Here is a tiny trained network, its code and every weight. The questions are about switching its units off for an input and a class, where a switched-off unit gives its printed mean instead of its output.

import numpy as np


def w(rows, s, z=0):
    codes = np.array(rows[::2]) - 128.0
    scale = np.full(codes.shape[1], s)
    scale[-1] = z or s
    return codes * scale


def f(y):
    return np.maximum(y, 0)


def log_softmax(a):
    a = a - a.max(-1, keepdims=True)
    return a - np.log(np.exp(a).sum(-1, keepdims=True))


def net(x, mask):
    res = np.array(x, float).reshape(1, 7) / 4 @ E
    y = f(res @ A[0][:, :-1].T + A[0][:, -1])
    res = res + np.where(mask, y, B[0][:, -1]) @ B[0][:, :-1]
    return log_softmax(res[-1] @ U[:, :-1].T + U[:, -1])


A, B = {}, {}
E = w([
[222,213,70,248,232],'x0',
[149,14,145,254,91],'x1',
[128,104,130,165,113],'x2',
[154,146,17,121,41],'x3',
[138,96,134,161,118],'x4',
[58,52,21,121,207],'x5',
[124,114,132,144,123],'x6',
],0.005)
A[0] = w([
[159,168,163,179,50,116],'N0',
[133,181,128,32,131,198],'N1',
[141,208,239,63,176,234],'N2',
[175,162,187,134,55,200],'N3',
[175,190,73,219,194,41],'N4',
[45,94,43,127,102,115],'N5',
[223,203,88,186,137,191],'N6',
[71,70,149,48,81,94],'N7',
[29,58,174,60,70,58],'N8',
[68,145,220,136,106,18],'N9',
[207,140,17,111,2,138],'N10',
[145,164,98,170,208,41],'N11',
[139,101,236,92,143,115],'N12',
[171,148,109,192,161,108],'N13',
[165,188,103,173,196,67],'N14',
[35,57,110,126,194,199],'N15',
[108,60,151,181,107,166],'N16',
[41,113,207,143,206,194],'N17',
[134,221,108,153,162,123],'N18',
[200,28,187,161,147,189],'N19',
[76,161,134,124,161,250],'N20',
[81,223,111,77,165,206],'N21',
[103,194,176,171,85,58],'N22',
[140,167,50,128,65,130],'N23',
[181,184,193,164,33,98],'N24',
],0.0073,0.0021)
B[0] = w([
[36,131,74,62,192,182],'N0',
[163,66,117,119,76,231],'N1',
[103,43,26,112,152,255],'N2',
[119,160,2,123,145,207],'N3',
[56,174,181,147,32,230],'N4',
[159,236,45,143,156,202],'N5',
[43,95,117,150,61,245],'N6',
[70,211,140,194,20,230],'N7',
[47,241,160,232,65,245],'N8',
[137,217,95,207,162,164],'N9',
[172,135,60,168,213,227],'N10',
[89,216,120,162,74,192],'N11',
[175,199,50,188,119,188],'N12',
[77,140,124,108,64,196],'N13',
[77,153,128,187,30,205],'N14',
[181,196,77,92,147,234],'N15',
[149,86,105,71,84,193],'N16',
[203,139,59,221,179,218],'N17',
[95,103,130,172,56,199],'N18',
[121,44,40,90,120,207],'N19',
[161,101,91,116,125,198],'N20',
[131,60,105,54,71,236],'N21',
[133,181,82,66,211,158],'N22',
[211,78,102,170,189,187],'N23',
[80,162,68,85,226,202],'N24',
],0.0054,0.0049)
U = w([
[19,230,230,187,21,64],'0',
[66,102,123,123,158,254],'1',
[101,192,79,116,235,124],'2',
[154,134,147,129,117,238],'3',
[173,166,96,174,230,96],'4',
[134,94,167,101,97,248],'5',
[72,2,154,63,81,199],'6',
[160,40,241,48,207,1],'7',
],0.006,0.0032)

Each question gives the input, the list of numbers given to net, and the class t.
The units are the neurons (one row each of A and B). Each row of codes is followed by its name. A weight is (code - 128) times the scale printed after its matrix; where a second scale follows, it is the last column's (A, B and U).
mask holds one flag per neuron, in row order. A switched-off neuron (its flag False) gives its mean, the last column of its row in B, instead of its output. The means were averaged over made-up inputs and are rounded, as every weight is.
A unit's drop is (log p(t) with every unit on - log p(t) with that unit switched off) / (log p(t) with every unit on - log p(t) with every unit switched off).
The circuit of an input: a set's keep is (log p(t) with only the set's units on - log p(t) with every unit switched off) / (log p(t) with every unit on - log p(t) with every unit switched off). Starting from the 12 units with the biggest drops (on a tie, the unit counted first), units are removed one at a time, each time the one whose removal leaves the highest keep (on an exact tie, the one counted first), for as long as the keep stays at least 0.8.
circuit, biggest first: the units of the circuit, biggest drop first
k most important neurons: the k neurons with the biggest drops, biggest first
drop of u: that unit's drop, to one decimal
input [8,-7,8,0,-5,-5,-5], class 0: most important neuron -> (N4)
input [-3,-3,-4,8,-8,-2,6], class 4: circuit, biggest first -> (N10 N23)
input [2,-8,-1,7,-3,-5,-7], class 6: 2 most important neurons -> (N21 N1)
input [-5,-6,-6,3,4,-7,-6], class 2: circuit, biggest first -> (N24 N3 N10)
input [-1,-7,2,2,-2,-5,2], class 6: circuit, biggest first -> (N21 N1 N2)
input [3,-2,-7,7,1,-8,0], class 2: circuit, biggest first -> (N24 N10)
input [7,-6,3,-4,-3,-1,7], class 0: 3 most important neurons -> (N4 N14 N11)
input [0,3,0,-7,-7,-4,2], class 4: 2 most important neurons -> (N17 N12)
input [-6,1,-3,2,-6,-7,3], class 2: 2 most important neurons -> (N24 N3)
input [-7,5,-7,5,-5,-1,4], class 0: 3 most important neurons -> (N8 N7 N2)
input [7,-3,-8,6,-4,-8,7], class 1: drop of N8 -> 0.2
input [-8,5,-8,-5,1,-1,8], class 0: drop of N7 -> 0.3
input [8,-3,1,7,3,8,-6], class 0: drop of N2 -> 0.1
input [-8,3,-6,-5,1,5,2], class 0: circuit, biggest first -> (N8)
